Here is a tiny trained network, its code and every weight. The questions are about switching its units off for an input and a target symbol, where a switched-off unit gives its printed mean instead of its output.

import numpy as np


def w(rows, s, z=0):
    codes = np.array(rows[::2]) - 128.0
    scale = np.full(codes.shape[1], s)
    scale[-1] = z or s
    return codes * scale


def norm(h):
    return h / np.sqrt((h * h).mean(-1, keepdims=True) + 1e-5)


def f(y):
    return np.maximum(y, 0)


def softmax(a):
    e = np.exp(a - a.max(-1, keepdims=True))
    return e / e.sum(-1, keepdims=True)


def log_softmax(a):
    a = a - a.max(-1, keepdims=True)
    return a - np.log(np.exp(a).sum(-1, keepdims=True))


def net(x, mask):
    ids = ['βγδεηθξσ'.index(c) for c in x.split()]
    T = len(ids)
    res = E[ids] + P[:T]
    r = norm(res)
    for j in range(2):
        rows = slice(4 * j, 4 * j + 4)
        q, k, v = (r @ M[0][rows].T for M in (Q, K, V))
        z = softmax(np.where(np.tri(T) > 0, q @ k.T / 4**0.5, -1e9)) @ v
        o = O[0][rows]
        res = res + np.where(mask[j], z, o[:, -1]) @ o[:, :-1]
    y = f(norm(res) @ A[0][:, :-1].T + A[0][:, -1])
    res = res + np.where(mask[2:10], y, B[0][:, -1]) @ B[0][:, :-1]
    return log_softmax(norm(res)[-1] @ U[:, :-1].T + U[:, -1])


Q, K, V, O, A, B = {}, {}, {}, {}, {}, {}
E = w([
[128,95,107],'β',
[93,127,78],'γ',
[153,102,123],'δ',
[108,104,94],'ε',
[154,100,122],'η',
[145,3,33],'θ',
[153,100,123],'ξ',
[94,127,80],'σ',
],0.0029)
P = w([
[103,112,117],'0',
[64,93,165],'1',
[82,247,223],'2',
[129,51,198],'3',
[119,131,59],'4',
[152,33,137],'5',
[157,132,35],'6',
[192,56,112],'7',
[233,161,51],'8',
[255,24,53],'9',
],0.0026)
Q[0] = w([
[111,190,112],'head 0',
[121,236,173],'head 0',
[129,231,154],'head 0',
[122,229,138],'head 0',
[155,95,138],'head 1',
[144,122,27],'head 1',
[110,205,194],'head 1',
[159,6,125],'head 1',
],0.013)
K[0] = w([
[173,79,216],'head 0',
[14,24,215],'head 0',
[58,65,231],'head 0',
[84,70,246],'head 0',
[146,192,40],'head 1',
[237,1,121],'head 1',
[13,116,162],'head 1',
[200,235,71],'head 1',
],0.0066)
V[0] = w([
[88,77,210],'head 0',
[131,230,156],'head 0',
[86,4,137],'head 0',
[166,242,116],'head 0',
[170,119,185],'head 1',
[228,101,147],'head 1',
[222,136,183],'head 1',
[52,130,99],'head 1',
],0.0041)
O[0] = w([
[106,98,3,72],'head 0',
[173,215,86,4],'head 0',
[62,54,107,230],'head 0',
[195,221,156,39],'head 0',
[22,32,114,86],'head 1',
[78,66,227,131],'head 1',
[24,85,171,67],'head 1',
[214,182,45,156],'head 1',
],0.0038,0.0029)
A[0] = w([
[171,199,131,189],'neuron 0',
[181,125,131,45],'neuron 1',
[103,127,84,55],'neuron 2',
[185,255,146,251],'neuron 3',
[181,116,69,167],'neuron 4',
[195,118,168,254],'neuron 5',
[72,120,56,149],'neuron 6',
[58,194,92,161],'neuron 7',
],0.0069,0.0019)
B[0] = w([
[60,180,142,142],'neuron 0',
[133,136,95,154],'neuron 1',
[178,149,172,155],'neuron 2',
[38,254,156,148],'neuron 3',
[167,120,104,227],'neuron 4',
[104,153,109,254],'neuron 5',
[151,164,192,223],'neuron 6',
[140,57,87,147],'neuron 7',
],0.0072,0.0034)
U = w([
[172,103,130,3],'β',
[106,210,109,137],'γ',
[66,98,164,148],'δ',
[246,136,83,186],'ε',
[56,93,181,191],'η',
[121,126,132,49],'θ',
[75,105,169,112],'ξ',
[105,216,107,176],'σ',
],0.011,0.0036)

Each question gives the input, a string of symbols that net reads in full, and the target symbol t.
The units are the heads (4 rows each of Q, K, V and O) and the neurons (one row each of A and B). Each row of codes is followed by its name. A weight is (code - 128) times the scale printed after its matrix; where a second scale follows, it is the last column's (O, A, B and U).
mask holds one flag per unit, heads first, then neurons. A switched-off unit (its flag False) gives its mean, the last column of its rows in O or B, instead of its output. The means were averaged over made-up inputs and are rounded, as every weight is.
A unit's drop is (log p(t) with every unit on - log p(t) with that unit switched off) / (log p(t) with every unit on - log p(t) with every unit switched off).
The circuit of an input: a set's keep is (log p(t) with only the set's units on - log p(t) with every unit switched off) / (log p(t) with every unit on - log p(t) with every unit switched off). Starting from all 10 units, units are removed one at a time, each time the one whose removal leaves the highest keep (on an exact tie, the one counted first), for as long as the keep stays at least 0.8.
units of the circuit, in order: the units of the circuit, biggest drop first
unit that matters most: the unit with the biggest drop
k most important neurons: the k neurons with the biggest drops, biggest first
drop when u is switched off: that unit's drop, to one decimal
input ξ δ σ δ, target γ: units of the circuit, in order : [head 0; neuron 3]
input β η σ δ, target σ: units of the circuit, in order : [head 0; neuron 3]
input β ξ ε ξ, target ε: units of the circuit, in order : [head 0; head 1]
input ε γ ε δ ε δ, target ε: units of the circuit, in order : [head 1]
input η η ε γ, target ε: units of the circuit, in order : [head 0; head 1]
input η ξ δ σ ε ε σ η, target σ: units of the circuit, in order : [head 0; neuron 3; neuron 5]
input β ξ ε η, target ε: units of the circuit, in order : [head 0; head 1]
input ε ε γ ε, target γ: units of the circuit, in order : [head 0; head 1; neuron 3]
input σ ε γ, target ε: units of the circuit, in order : [head 1; neuron 7]
input η δ ε δ σ ε, target σ: units of the circuit, in order : [head 0; head 1; neuron 3]
input γ ε γ σ ξ ε γ ξ, target γ: units of the circuit, in order : [head 0; neuron 3; head 1; neuron 5]
input δ γ β ε σ β, target σ: units of the circuit, in order : [head 1; head 0; neuron 3]
input ε ε σ, target ε: units of the circuit, in order : [head 1; neuron 7]
input η ξ ε β, target ε: unit that matters most : head 0
input ε ε ε ε ξ ε ξ δ σ η, target σ: 3 most important neurons : [neuron 3; neuron 5; neuron 0]
input ε ε ε σ, target ε: drop when head 1 is switched off : 0.6
input ξ δ ε β γ ε, target γ: drop when head 1 is switched off : 0.8
input ε β ε θ, target ε: drop when head 0 is switched off : 0.3
